Below are the code and all the weights of a small trained network. Each question names an input and a class and asks about switching units off, where a switched-off unit gives its printed mean instead of its output.

import numpy as np


def w(rows, s, z=0):
    codes = np.array(rows[::2]) - 128.0
    scale = np.full(codes.shape[1], s)
    scale[-1] = z or s
    return codes * scale


def f(y):
    return np.maximum(y, 0)


def log_softmax(a):
    a = a - a.max(-1, keepdims=True)
    return a - np.log(np.exp(a).sum(-1, keepdims=True))


def net(x, mask):
    res = np.array(x, float).reshape(1, 2) / 4 @ E
    y = f(res @ A[0][:, :-1].T + A[0][:, -1])
    res = res + np.where(mask, y, B[0][:, -1]) @ B[0][:, :-1]
    return log_softmax(res[-1] @ U[:, :-1].T + U[:, -1])


A, B = {}, {}
E = w([
[188,3,90],'x0',
[70,139,7],'x1',
],0.014)
A[0] = w([
[117,189,106,185],'n0',
[88,133,100,102],'n1',
[183,76,96,137],'n2',
[148,67,110,161],'n3',
[105,117,68,222],'n4',
[104,147,51,148],'n5',
[91,111,62,230],'n6',
[251,99,163,209],'n7',
[38,132,121,255],'n8',
[123,125,130,118],'n9',
],0.02,0.0054)
B[0] = w([
[101,242,134,213],'n0',
[138,132,72,177],'n1',
[195,124,115,211],'n2',
[248,125,87,203],'n3',
[151,186,76,214],'n4',
[107,117,54,225],'n5',
[146,189,18,227],'n6',
[178,83,190,249],'n7',
[62,159,107,222],'n8',
[144,63,89,128],'n9',
],0.012,0.018)
U = w([
[72,170,108,126],'0',
[7,163,200,244],'1',
[131,109,230,254],'2',
[162,51,159,120],'3',
[38,63,160,10],'4',
[186,120,121,29],'5',
[119,94,78,75],'6',
],0.016,0.005)

Each question gives the input, the list of numbers given to net, and the class t.
The units are the neurons (one row each of A and B). Each row of codes is followed by its name. A weight is (code - 128) times the scale printed after its matrix; where a second scale follows, it is the last column's (A, B and U).
mask holds one flag per neuron, in row order. A switched-off neuron (its flag False) gives its mean, the last column of its row in B, instead of its output. The means were averaged over made-up inputs and are rounded, as every weight is.
A unit's drop is (log p(t) with every unit on - log p(t) with that unit switched off) / (log p(t) with every unit on - log p(t) with every unit switched off).
The circuit of an input: a set's keep is (log p(t) with only the set's units on - log p(t) with every unit switched off) / (log p(t) with every unit on - log p(t) with every unit switched off). Starting from all 10 units, units are removed one at a time, each time the one whose removal leaves the highest keep (on an exact tie, the one counted first), for as long as the keep stays at least 0.8.
units of the circuit, in order: the units of the circuit, biggest drop first
top k neurons: the k neurons with the biggest drops, biggest first
drop of u: that unit's drop, to one decimal
input [8,-8], class 3: units of the circuit, in order : n7
input [-3,-3], class 1: units of the circuit, in order : n3; n6
input [7,-2], class 3: top 4 neurons : n7; n6; n0; n4
input [8,7], class 5: top 4 neurons : n3; n2; n8; n4
input [6,-2], class 3: units of the circuit, in order : n7; n6
input [6,5], class 5: top 3 neurons : n3; n2; n8
input [8,5], class 5: top 2 neurons : n3; n2
input [-3,0], class 1: top 2 neurons : n6; n3
input [5,-2], class 3: drop of n7 : 0.1
input [7,-3], class 3: drop of n7 : 0.2
input [-1,-1], class 1: drop of n6 : 0.2
